Rows are numbered. After the first two, each row is followed by the number of the nearest row among all rows above it, by straight-line distance.
0: [  5.6  -2.0  16.3  25.5 -73.0  -7.7 -14.2  -3.8  -5.8  -6.9  -4.1   4.5
  -0.9 -26.0  14.5   9.0  -9.5  11.1  12.9   8.2]
1: [ -1.1  -7.7  -4.2  -3.7 -41.7  -6.9  -6.4 -16.7   7.0 -14.5  -4.4   4.0
  -4.0 -11.0  21.8   3.7 -10.6   4.3   3.8   6.9]
2: [  1.1   1.6  13.2   4.4 -16.7   1.8  -4.2  10.9 -25.9 -10.5   4.0   6.6
  -3.5  -6.3 -14.8   2.6   3.5  14.9   7.0 -11.5]
1
3: [  3.4  -3.3   7.6   9.0 -65.9  -5.5 -10.7  -5.9  -2.4  -9.9  -1.9   5.6
  -3.6 -16.4   9.5   4.8  -9.8  12.1   7.7   6.6]
0
4: [  3.3  -4.3 -19.4 -25.2 -16.5  -8.8  -3.1 -10.1  33.0  -1.1  -7.4  12.7
  -2.1  -7.7  15.1   7.5 -20.8   5.7   4.1  16.7]
1
5: [ -1.4   1.8  -8.8 -11.3  20.8   1.8   7.5   2.1 -27.4  -1.3   1.9  -6.9
  -1.6   3.5 -15.9  -0.4   2.5  20.4   0.4 -21.9]
2
6: [  2.4   0.2 -12.3 -18.5 -16.6  -3.5   0.8  -6.0  -1.3   5.4  -2.2   8.6
  -4.6  -3.6  -1.8   7.8  -9.8  27.8   4.4  -5.0]
4
7: [  1.4   2.2   2.0  -9.3 -10.7   1.4  -3.1   2.6 -17.3  -3.2   1.4   9.4
  -6.4  -2.7  -9.5   3.7  -0.5  25.4   3.1  -6.6]
2
8: [  0.7  -5.9 -13.2 -13.5 -28.5  -2.2  -3.0 -11.7  -2.1  -4.0  -3.2   1.7
  -3.9 -10.3   1.3   4.8 -10.4  22.8   3.6  -1.9]
6
9: [  0.1  -4.2  12.6  15.0   2.1   3.3   6.4  12.2 -29.4   2.0   5.7  -8.9
   4.9   7.1 -12.4  -6.9  16.8   7.9   1.7 -14.5]
2
10: [  0.1  -4.2  -0.1 -12.4  22.4  -0.2   6.4  11.6   0.5  -0.5   1.3   5.0
   2.7   5.9 -11.2  -2.5   1.8   2.8  -2.4  -2.9]
5
11: [ -1.4  -0.5  -6.7 -11.6  31.8   0.8   7.4   4.3 -17.9  -1.5   1.0  -3.1
  -0.9   6.2 -10.8   1.6   1.5   9.3  -0.2 -14.8]
5
12: [  3.4  -1.1   3.3   7.4 -54.3  -6.1 -10.0  -7.1  -1.6  -7.0  -2.5   1.2
  -2.1 -18.1  10.3   5.7 -11.5  13.3   8.8   5.3]
3
13: [  3.3  -2.8   6.3  16.0 -76.4  -5.3 -10.9  -6.6 -10.9  -7.0  -1.7  -1.0
  -1.7 -19.6   8.3   6.1  -7.1   3.0  11.7   1.7]
3
14: [ -0.6  -6.6   0.0  -8.6  33.7   1.9   8.8  11.7  -3.0  -1.3   1.0   3.5
   2.3   5.9 -11.5  -3.3   2.9   4.2  -2.2  -4.8]
10
15: [  1.3   6.6  -3.8 -12.7  19.9  -0.2   5.3   3.4 -24.1   4.3   3.5   2.3
  -4.3  -0.7 -14.3   6.4   1.0  28.0   2.6 -15.8]
5
16: [  2.4  -1.8  -1.0  13.1 -46.0  -5.9  -2.3  -8.8 -18.2  -1.8  -3.0  -9.3
  -3.4 -11.8   4.3   6.4  -4.4  21.9   8.4  -6.7]
12
17: [  3.3  -4.2   4.8   5.7 -41.8  -6.5 -10.1 -10.2  -1.5  -8.0  -3.1   3.2
  -1.8 -17.4  13.5   5.8 -11.3  10.7   8.0   9.6]
12
18: [  2.2  -5.6 -14.2 -15.1 -22.4  -7.6   1.8 -16.3   8.4  -2.5  -4.5   1.7
  -1.8 -10.3  13.8   6.4 -12.7   8.0   3.0   6.4]
8
19: [  6.0  -0.7   0.3  -3.1 -45.3  -8.2  -9.9   0.3  20.1   2.6  -4.2  10.3
  -0.1 -16.3  12.3  12.1 -20.1  14.2  10.2  13.2]
17
